Below is a small trained network, with its code and all its weights. Each question gives an input and a target symbol and asks what happens when units are switched off, that is, made to give their printed mean instead of their output.

import numpy as np


def w(rows, s, z=0):
    codes = np.array(rows[::2]) - 128.0
    scale = np.full(codes.shape[1], s)
    scale[-1] = z or s
    return codes * scale


def norm(h):
    return h / np.sqrt((h * h).mean(-1, keepdims=True) + 1e-5)


def f(y):
    return np.maximum(y, 0)


def softmax(a):
    e = np.exp(a - a.max(-1, keepdims=True))
    return e / e.sum(-1, keepdims=True)


def log_softmax(a):
    a = a - a.max(-1, keepdims=True)
    return a - np.log(np.exp(a).sum(-1, keepdims=True))


def net(x, mask):
    ids = ['αεζθλμξσφω'.index(c) for c in x.split()]
    T = len(ids)
    res = E[ids] + P[:T]
    r = norm(res)
    for j in range(2):
        rows = slice(3 * j, 3 * j + 3)
        q, k, v = (r @ M[0][rows].T for M in (Q, K, V))
        z = softmax(np.where(np.tri(T) > 0, q @ k.T / 3**0.5, -1e9)) @ v
        o = O[0][rows]
        res = res + np.where(mask[j], z, o[:, -1]) @ o[:, :-1]
    y = f(norm(res) @ A[0][:, :-1].T + A[0][:, -1])
    res = res + np.where(mask[2:10], y, B[0][:, -1]) @ B[0][:, :-1]
    return log_softmax(norm(res)[-1] @ U[:, :-1].T + U[:, -1])


Q, K, V, O, A, B = {}, {}, {}, {}, {}, {}
E = w([
[108,61,206,167,169,103,139,181,211,124,140],'α',
[108,133,134,122,45,104,42,194,106,164,148],'ε',
[93,251,82,171,122,115,126,124,127,75,169],'ζ',
[138,108,140,230,58,97,146,28,157,141,146],'θ',
[101,93,135,149,100,8,159,78,144,176,205],'λ',
[191,215,118,221,141,144,149,164,159,131,73],'μ',
[105,40,98,195,96,113,143,210,116,79,98],'ξ',
[186,114,84,178,186,136,117,134,68,175,147],'σ',
[153,145,237,127,84,223,141,143,86,186,204],'φ',
[184,113,59,183,199,153,105,139,77,171,137],'ω',
],0.02)
P = w([
[95,118,56,32,120,89,167,95,102,170,1],'0',
[124,149,225,154,171,24,41,135,114,153,88],'1',
[131,141,251,172,187,46,60,139,123,155,118],'2',
[171,147,202,163,187,59,63,143,138,107,128],'3',
[155,134,185,163,152,60,90,142,137,100,147],'4',
[153,137,163,168,152,69,102,163,145,114,152],'5',
[142,118,145,158,133,91,104,167,163,121,175],'6',
[152,111,122,161,134,99,128,169,166,135,177],'7',
[128,112,88,172,118,123,134,169,156,148,160],'8',
[120,111,95,155,119,129,161,181,141,181,171],'9',
[109,105,75,166,115,176,163,188,180,190,176],'10',
[100,110,56,165,109,164,168,190,170,188,200],'11',
[78,105,70,170,110,195,192,211,170,229,187],'12',
],0.01)
Q[0] = w([
[146,107,158,27,127,101,87,136,139,60,92],'head 1',
[127,160,189,195,123,58,41,134,118,77,139],'head 1',
[47,120,91,196,120,131,150,214,144,202,192],'head 1',
[82,185,144,73,151,87,115,103,138,123,63],'head 2',
[87,100,138,2,120,148,94,42,143,91,40],'head 2',
[146,138,199,79,74,118,90,122,131,124,82],'head 2',
],0.0086)
K[0] = w([
[124,177,162,169,122,85,47,113,113,106,120],'head 1',
[173,109,90,216,111,145,186,181,119,135,225],'head 1',
[129,126,45,126,87,176,202,126,135,164,145],'head 1',
[99,102,156,185,62,135,91,167,129,127,159],'head 2',
[143,156,154,211,190,95,2,150,154,153,173],'head 2',
[109,138,102,144,173,148,137,99,141,90,178],'head 2',
],0.0092)
V[0] = w([
[188,199,219,180,23,121,169,62,221,154,70],'head 1',
[53,26,109,105,14,110,39,193,131,142,179],'head 1',
[20,193,83,160,163,30,209,197,166,82,138],'head 1',
[149,108,212,100,143,152,91,208,181,214,101],'head 2',
[128,84,46,240,173,203,126,136,176,108,2],'head 2',
[122,164,11,56,100,97,62,191,114,31,45],'head 2',
],0.0073)
O[0] = w([
[100,214,160,174,21,139,202,158,178,187,96,137],'head 1',
[151,68,238,170,30,15,106,156,119,21,109,179],'head 1',
[54,141,148,54,146,54,100,43,253,89,138,187],'head 1',
[149,52,145,86,107,195,64,236,201,226,85,121],'head 2',
[70,91,147,225,154,194,109,97,167,107,26,149],'head 2',
[20,171,145,171,158,120,122,226,55,133,129,254],'head 2',
],0.0078,0.0069)
A[0] = w([
[163,132,121,216,96,163,126,92,126,103,134,80],'neuron 1',
[135,30,117,157,152,63,212,108,129,153,143,148],'neuron 2',
[129,179,113,93,116,203,110,124,165,223,90,99],'neuron 3',
[217,105,95,99,106,122,114,137,218,154,101,23],'neuron 4',
[203,134,119,78,95,69,178,145,104,139,175,151],'neuron 5',
[105,129,162,187,121,72,50,121,114,198,174,220],'neuron 6',
[116,110,152,8,147,137,172,103,134,102,33,30],'neuron 7',
[85,103,95,83,138,67,109,119,176,82,85,255],'neuron 8',
],0.011,0.0028)
B[0] = w([
[193,114,84,111,72,134,108,136,100,121,144,159],'neuron 1',
[157,161,160,147,160,144,64,94,122,147,106,160],'neuron 2',
[113,126,97,110,141,82,181,165,125,83,186,150],'neuron 3',
[89,159,173,157,185,167,190,117,117,72,143,149],'neuron 4',
[96,186,157,131,125,164,59,97,112,125,50,161],'neuron 5',
[172,114,79,97,113,168,135,149,167,137,154,249],'neuron 6',
[204,110,154,95,76,170,251,140,72,109,164,130],'neuron 7',
[131,112,180,129,132,140,111,116,110,171,178,176],'neuron 8',
],0.014,0.015)
U = w([
[148,41,200,115,157,59,124,157,214,27,169,242],'α',
[112,144,146,66,48,100,64,255,70,197,178,188],'ε',
[41,200,95,145,144,51,137,137,113,96,216,125],'ζ',
[177,117,104,144,55,42,110,55,153,185,164,174],'θ',
[28,172,149,24,132,124,29,41,154,206,155,120],'λ',
[74,174,88,178,80,93,144,178,192,169,24,182],'μ',
[70,87,180,165,86,78,31,199,79,55,55,82],'ξ',
[156,94,79,114,192,132,61,136,52,155,154,122],'σ',
[103,155,243,59,96,232,156,138,34,130,151,1],'φ',
[140,103,72,122,190,135,50,148,68,145,125,104],'ω',
],0.0052,0.0022)

Each question gives the input, a string of symbols that net reads in full, and the target symbol t.
The units are the heads (3 rows each of Q, K, V and O) and the neurons (one row each of A and B). Each row of codes is followed by its name. A weight is (code - 128) times the scale printed after its matrix; where a second scale follows, it is the last column's (O, A, B and U).
mask holds one flag per unit, heads first, then neurons. A switched-off unit (its flag False) gives its mean, the last column of its rows in O or B, instead of its output. The means were averaged over made-up inputs and are rounded, as every weight is.
A unit's drop is (log p(t) with every unit on - log p(t) with that unit switched off) / (log p(t) with every unit on - log p(t) with every unit switched off).
The circuit of an input: a set's keep is (log p(t) with only the set's units on - log p(t) with every unit switched off) / (log p(t) with every unit on - log p(t) with every unit switched off). Starting from all 10 units, units are removed one at a time, each time the one whose removal leaves the highest keep (on an exact tie, the one counted first), for as long as the keep stays at least 0.8.
circuit, biggest first: the units of the circuit, biggest drop first
most important unit: the unit with the biggest drop
k most important neurons: the k neurons with the biggest drops, biggest first
heads that matter: for each layer, one digit per head in row order, 1 if its drop is at least 0.15 and else 0, layers parted by /
drop when u is switched off: that unit's drop, to one decimal
input λ θ ε α ζ, target λ: circuit, biggest first : [head 2; neuron 5; head 1]
input ξ ξ ζ ε ζ ε ε ε, target ξ: circuit, biggest first : [head 2]
input α α ζ, target α: circuit, biggest first : [head 2; neuron 3]
input φ ζ λ ε ω θ ε, target φ: circuit, biggest first : [head 2; neuron 4; neuron 5]
input ε α ζ α ζ λ θ ε ζ λ, target λ: circuit, biggest first : [neuron 5; neuron 2]
input α ε α ε φ λ ε ε ζ ξ, target α: heads that matter : 11
input ε θ ε ζ ε ε ζ θ α, target ε: heads that matter : 01
input ζ ζ φ ξ ε ξ ε ζ θ ε μ, target ζ: heads that matter : 00
input ζ ζ ε, target λ: heads that matter : 10
input φ σ ε ε ε θ ε ε ε λ, target λ: heads that matter : 01
input ε φ λ, target ε: heads that matter : 11
input ζ ε ε ε μ, target ζ: heads that matter : 00
input ξ ζ σ ω ω θ θ μ ε ζ α ξ ξ, target ξ: heads that matter : 11
input ζ ω α ζ ζ σ ε σ ε ζ ε, target ζ: heads that matter : 01
input φ ε ε ε ε ε ω θ α, target φ: 2 most important neurons : [neuron 4; neuron 5]
input α ε ζ ε σ ξ ε ε, target α: most important unit : head 2
input α ω μ ε θ ε σ ξ θ, target α: 2 most important neurons : [neuron 4; neuron 5]
input α ε ε μ ε σ ζ ε θ λ ξ φ μ, target α: drop when neuron 3 is switched off : 0.2
input ζ α ε ζ ζ ε, target ζ: drop when neuron 6 is switched off : 0.0
input ε ε σ ξ ζ, target ε: drop when head 2 is switched off : 1.1
